Below are the code and all the weights of a small trained network. Each question names an input and a target symbol and asks about switching units off, where a switched-off unit gives its printed mean instead of its output.

import numpy as np


def w(rows, s, z=0):
    codes = np.array(rows[::2]) - 128.0
    scale = np.full(codes.shape[1], s)
    scale[-1] = z or s
    return codes * scale


def f(y):
    return np.maximum(y, 0)


def softmax(a):
    e = np.exp(a - a.max(-1, keepdims=True))
    return e / e.sum(-1, keepdims=True)


def log_softmax(a):
    a = a - a.max(-1, keepdims=True)
    return a - np.log(np.exp(a).sum(-1, keepdims=True))


def net(x, mask):
    ids = ['βδεζλπτφω'.index(c) for c in x.split()]
    T = len(ids)
    res = E[ids] + P[:T]
    u = 0
    for l in range(2):
        r = res
        for j in range(2):
            rows = slice(4 * j, 4 * j + 4)
            q, k, v = (r @ M[l][rows].T for M in (Q, K, V))
            z = softmax(np.where(np.tri(T) > 0, q @ k.T / 4**0.5, -1e9)) @ v
            o = O[l][rows]
            res = res + np.where(mask[u + j], z, o[:, -1]) @ o[:, :-1]
        u += 2
        y = f(res @ A[l][:, :-1].T + A[l][:, -1])
        res = res + np.where(mask[u : u + 8], y, B[l][:, -1]) @ B[l][:, :-1]
        u += 8
    return log_softmax(res[-1] @ U[:, :-1].T + U[:, -1])


Q, K, V, O, A, B = {}, {}, {}, {}, {}, {}
E = w([
[111,45,165,168,21,150,45,214,136,64,81,58],'β',
[110,167,201,197,170,119,37,99,138,101,127,75],'δ',
[142,64,180,124,45,154,95,127,194,192,150,175],'ε',
[141,82,77,83,39,171,112,158,86,132,47,46],'ζ',
[131,180,58,128,70,244,52,138,137,122,89,157],'λ',
[120,87,179,111,55,101,112,15,132,130,126,31],'π',
[110,184,101,195,121,209,14,225,129,92,54,129],'τ',
[136,142,121,131,149,125,70,75,144,185,180,86],'φ',
[2,175,140,129,43,190,87,120,135,149,118,89],'ω',
],0.0086)
P = w([
[109,151,98,115,121,38,135,147,169,129,123,150],'0',
[126,124,152,103,167,134,163,129,96,108,149,148],'1',
[144,157,133,191,64,157,127,130,129,164,153,72],'2',
[182,250,151,76,27,101,171,142,161,69,173,150],'3',
[106,118,157,110,173,149,160,134,69,127,146,160],'4',
[133,158,135,197,92,123,96,91,109,208,146,89],'5',
[105,137,92,100,107,35,93,160,214,127,50,169],'6',
[93,124,167,93,183,180,150,141,69,144,143,153],'7',
],0.014)
Q[0] = w([
[103,142,167,123,120,134,95,210,143,83,66,176],'0.h0',
[116,170,151,92,93,127,93,159,116,115,122,126],'0.h0',
[107,130,85,136,206,109,151,182,121,127,143,206],'0.h0',
[84,135,189,95,178,154,118,130,101,209,148,138],'0.h0',
[98,141,135,152,118,98,103,112,162,151,118,122],'0.h1',
[130,106,226,148,68,165,95,104,94,113,160,105],'0.h1',
[169,101,146,136,254,64,62,128,161,111,155,100],'0.h1',
[79,124,104,109,117,64,79,123,204,98,93,85],'0.h1',
],0.058)
K[0] = w([
[111,102,119,170,193,46,104,78,160,204,193,71],'0.h0',
[135,131,137,187,113,147,133,149,161,159,206,112],'0.h0',
[80,41,138,93,184,57,121,89,113,128,87,131],'0.h0',
[77,135,167,105,155,162,173,110,83,143,167,250],'0.h0',
[124,142,149,73,135,105,125,122,120,95,133,93],'0.h1',
[34,71,115,142,220,2,90,136,125,152,107,139],'0.h1',
[139,163,246,97,173,226,158,137,54,92,181,116],'0.h1',
[150,188,148,132,68,85,154,144,139,87,193,110],'0.h1',
],0.049)
V[0] = w([
[70,63,138,129,165,176,77,79,143,140,165,166],'0.h0',
[124,93,123,220,151,126,137,112,185,126,127,80],'0.h0',
[160,104,134,185,203,86,45,190,86,197,43,129],'0.h0',
[124,138,189,65,53,115,66,175,29,164,109,157],'0.h0',
[37,182,163,252,111,101,177,150,172,98,133,70],'0.h1',
[254,130,196,199,221,54,113,146,80,197,69,128],'0.h1',
[137,144,170,243,101,96,110,126,130,147,193,47],'0.h1',
[110,180,199,174,153,160,130,157,181,141,85,201],'0.h1',
],0.0038)
O[0] = w([
[118,74,122,165,146,190,154,106,138,154,140,178,97],'0.h0',
[79,111,157,136,132,143,51,120,69,165,96,152,153],'0.h0',
[48,64,74,128,174,108,90,141,121,184,109,172,77],'0.h0',
[109,156,110,151,102,119,172,118,151,102,135,152,202],'0.h0',
[170,117,132,70,138,209,29,109,172,102,160,64,252],'0.h1',
[137,201,172,82,176,123,150,73,83,100,3,150,94],'0.h1',
[148,94,135,78,129,193,91,156,145,126,150,100,191],'0.h1',
[196,130,124,71,141,91,46,137,176,131,137,45,175],'0.h1',
],0.0029,0.0023)
A[0] = w([
[149,121,58,198,183,119,213,92,89,142,149,166,22],'0.n0',
[123,67,213,141,190,126,140,149,93,43,122,104,34],'0.n1',
[160,101,161,143,230,134,121,71,96,101,153,87,102],'0.n2',
[127,90,94,164,200,141,239,124,146,78,130,171,37],'0.n3',
[197,96,98,160,187,144,206,114,121,77,149,186,2],'0.n4',
[176,98,107,138,163,160,159,185,59,80,102,134,90],'0.n5',
[100,136,132,95,152,192,160,117,127,160,161,137,91],'0.n6',
[156,5,175,64,133,124,197,105,63,134,137,116,67],'0.n7',
],0.014,0.0093)
B[0] = w([
[144,128,143,126,138,134,228,173,64,197,192,55,129],'0.n0',
[127,113,73,171,93,137,92,52,183,153,168,114,194],'0.n1',
[152,174,195,129,99,101,145,151,61,213,63,154,254],'0.n2',
[99,100,152,100,194,139,92,113,111,137,84,82,128],'0.n3',
[152,110,68,161,129,82,72,158,129,95,113,115,128],'0.n4',
[136,116,156,54,170,169,71,118,187,155,122,68,153],'0.n5',
[135,72,113,171,138,125,118,128,70,94,168,148,193],'0.n6',
[149,141,116,201,155,192,249,131,171,129,65,91,187],'0.n7',
],0.013,0.004)
Q[1] = w([
[143,43,118,179,130,212,164,127,91,135,83,201],'1.h0',
[107,176,201,126,151,147,177,173,24,156,112,159],'1.h0',
[143,144,106,59,103,159,164,137,107,44,203,218],'1.h0',
[108,153,166,103,114,209,195,167,48,97,40,157],'1.h0',
[80,42,96,179,209,104,96,142,136,173,22,153],'1.h1',
[127,119,54,59,115,101,46,120,222,85,73,158],'1.h1',
[116,126,134,146,185,255,96,147,75,116,154,67],'1.h1',
[146,104,101,124,147,148,217,105,227,69,97,141],'1.h1',
],0.048)
K[1] = w([
[166,98,135,163,233,236,60,162,150,161,110,92],'1.h0',
[92,75,124,162,93,159,59,159,85,171,79,135],'1.h0',
[67,31,60,122,207,75,128,131,121,173,52,98],'1.h0',
[79,97,73,179,173,198,28,111,95,167,146,112],'1.h0',
[186,194,222,90,105,217,152,105,116,121,148,86],'1.h1',
[186,173,98,62,72,119,110,131,216,72,135,106],'1.h1',
[105,61,98,111,196,253,104,132,113,99,126,147],'1.h1',
[188,112,114,182,96,127,206,128,207,117,86,84],'1.h1',
],0.049)
V[1] = w([
[109,155,136,124,144,155,136,147,152,139,151,143],'1.h0',
[86,126,136,140,111,145,128,112,141,119,138,119],'1.h0',
[111,119,122,144,136,130,118,125,138,120,147,111],'1.h0',
[137,109,114,134,119,127,113,117,114,108,108,114],'1.h0',
[88,150,199,239,150,135,87,209,156,51,80,113],'1.h1',
[79,118,86,92,21,130,139,144,86,115,43,57],'1.h1',
[186,38,180,103,61,136,139,207,159,151,94,176],'1.h1',
[146,193,8,133,147,173,115,169,125,183,113,200],'1.h1',
],0.017)
O[1] = w([
[180,144,95,112,149,113,99,132,137,129,161,110,157],'1.h0',
[103,138,100,124,108,145,128,157,148,128,142,109,183],'1.h0',
[117,118,96,102,111,155,150,130,164,130,155,121,101],'1.h0',
[109,131,145,136,118,136,150,133,149,95,115,122,96],'1.h0',
[136,71,200,143,116,110,137,221,231,158,53,147,252],'1.h1',
[136,72,127,176,123,141,218,102,107,96,127,84,159],'1.h1',
[171,199,128,163,143,77,188,212,121,109,148,135,91],'1.h1',
[196,143,31,131,149,1,126,60,179,143,76,109,72],'1.h1',
],0.0063,0.0044)
A[1] = w([
[108,106,143,107,173,104,214,182,157,21,167,231,97],'1.n0',
[90,131,96,8,146,80,88,102,107,45,159,183,122],'1.n1',
[125,162,86,73,127,48,144,144,167,63,107,189,11],'1.n2',
[128,131,53,119,136,48,173,118,119,29,140,184,13],'1.n3',
[49,101,143,80,148,122,166,138,106,7,186,198,134],'1.n4',
[109,132,141,35,139,76,84,174,160,91,123,157,110],'1.n5',
[127,100,82,64,213,150,198,192,159,75,157,117,49],'1.n6',
[105,179,137,69,185,30,174,191,46,71,161,180,143],'1.n7',
],0.015,0.011)
B[1] = w([
[170,108,150,174,196,149,134,104,179,173,169,201,213],'1.n0',
[189,120,96,204,146,133,122,142,119,22,65,167,186],'1.n1',
[229,48,173,75,133,123,84,135,33,146,154,64,180],'1.n2',
[3,205,178,191,121,178,139,137,145,182,90,178,184],'1.n3',
[89,119,192,98,167,57,140,151,80,81,156,102,212],'1.n4',
[115,170,121,43,130,147,166,76,133,150,101,133,255],'1.n5',
[203,120,180,80,117,68,115,102,121,130,118,98,169],'1.n6',
[131,78,8,82,102,148,154,153,95,193,126,154,220],'1.n7',
],0.011,0.0063)
U = w([
[115,100,22,164,24,136,28,170,245,149,195,22,254],'β',
[151,196,134,175,88,115,4,85,93,214,107,86,144],'δ',
[165,127,107,110,149,126,105,129,176,160,127,158,87],'ε',
[188,102,104,63,121,106,105,113,122,158,70,64,53],'ζ',
[159,138,57,124,132,138,84,101,130,82,61,152,124],'λ',
[99,171,94,153,150,163,210,96,134,154,55,92,85],'π',
[92,177,102,17,147,159,115,110,187,149,59,141,115],'τ',
[142,107,44,80,107,147,122,147,101,179,110,138,101],'φ',
[100,119,115,84,143,96,111,144,106,115,121,110,125],'ω',
],0.0032,0.0077)

Each question gives the input, a string of symbols that net reads in full, and the target symbol t.
The units are the heads (4 rows each of Q, K, V and O) and the neurons (one row each of A and B). Each row of codes is followed by its name. A weight is (code - 128) times the scale printed after its matrix; where a second scale follows, it is the last column's (O, A, B and U).
mask holds one flag per unit, layer by layer, with each layer's heads first. A switched-off unit (its flag False) gives its mean, the last column of its rows in O or B, instead of its output. The means were averaged over made-up inputs and are rounded, as every weight is.
A unit's drop is (log p(t) with every unit on - log p(t) with that unit switched off) / (log p(t) with every unit on - log p(t) with every unit switched off).
The circuit of an input: a set's keep is (log p(t) with only the set's units on - log p(t) with every unit switched off) / (log p(t) with every unit on - log p(t) with every unit switched off). Starting from the 12 units with the biggest drops (on a tie, the unit counted first), units are removed one at a time, each time the one whose removal leaves the highest keep (on an exact tie, the one counted first), for as long as the keep stays at least 0.8.
circuit, biggest first: the units of the circuit, biggest drop first
most important unit: the unit with the biggest drop
top k neurons: the k neurons with the biggest drops, biggest first
k most important neurons of layer l: the k neurons of layer l with the biggest drops, biggest first
input π ζ β β ω λ λ, target ε: most important neuron of layer 0 => [0.n1]
input δ π ε φ δ, target δ: circuit, biggest first => [0.n1 0.n2 1.h1]
input φ φ λ ε δ δ δ, target φ: top 2 neurons => [1.n7 0.n1]
input ζ ζ δ φ φ, target φ: circuit, biggest first => [1.n7 0.n2 1.h1]
input ω δ π β δ β φ, target ε: top 2 neurons => [1.n0 0.n1]
input λ π ε λ δ λ τ, target δ: circuit, biggest first => [1.h1 1.n3 1.n2]
input π φ δ π, target ω: 2 most important neurons of layer 0 => [0.n2 0.n7]
input ζ φ δ φ ζ, target ζ: top 2 neurons => [1.n6 0.n7]
input ε π ω λ, target φ: circuit, biggest first => [1.h1 1.n7]
input ζ δ δ δ, target π: circuit, biggest first => [1.h1 1.n3]
input δ ζ β δ, target τ: top 3 neurons => [1.n5 0.n2 0.n1]
input τ δ π ω, target ζ: circuit, biggest first => [1.h1 1.n2]
input τ δ π π, target ζ: 2 most important neurons of layer 1 => [1.n2 1.n5]
input ζ λ δ β, target π: circuit, biggest first => [1.h1 1.n3]
input π λ δ φ δ δ π λ, target λ: most important unit => 1.h1
input φ ε π ω δ δ δ, target β: circuit, biggest first => [1.h1 0.n2 0.h1 1.n5]
input φ φ δ φ β π ζ, target λ: top 3 neurons => [1.n1 0.n2 0.n7]
input β τ φ β λ, target λ: 3 most important neurons of layer 0 => [0.n2 0.n7 0.n5]
input β ε λ β β, target β: top 2 neurons => [0.n1 0.n2]
input φ β τ λ ζ φ λ, target δ: top 2 neurons => [1.n3 1.n2]
input λ ζ ε φ π λ π β, target β: circuit, biggest first => [0.n1 0.n2]
input β φ δ ζ, target ε: 2 most important neurons of layer 0 => [0.n1 0.n2]
input λ δ δ δ φ δ ε ω, target ω: most important unit => 1.n4
input φ φ δ ε, target λ: top 2 neurons => [1.n1 0.n2]
input ω δ β τ, target β: top 2 neurons => [0.n2 1.n5]
input ω τ δ λ, target β: top 2 neurons => [0.n2 1.n5]
input π δ π δ, target ω: top 2 neurons => [1.n4 0.n2]
input φ δ λ φ, target λ: top 2 neurons => [1.n1 0.n2]
input τ φ ω ω φ δ π, target β: top neuron => [0.n2]
input π π φ ζ, target ω: top 3 neurons => [1.n4 0.n2 0.n7]
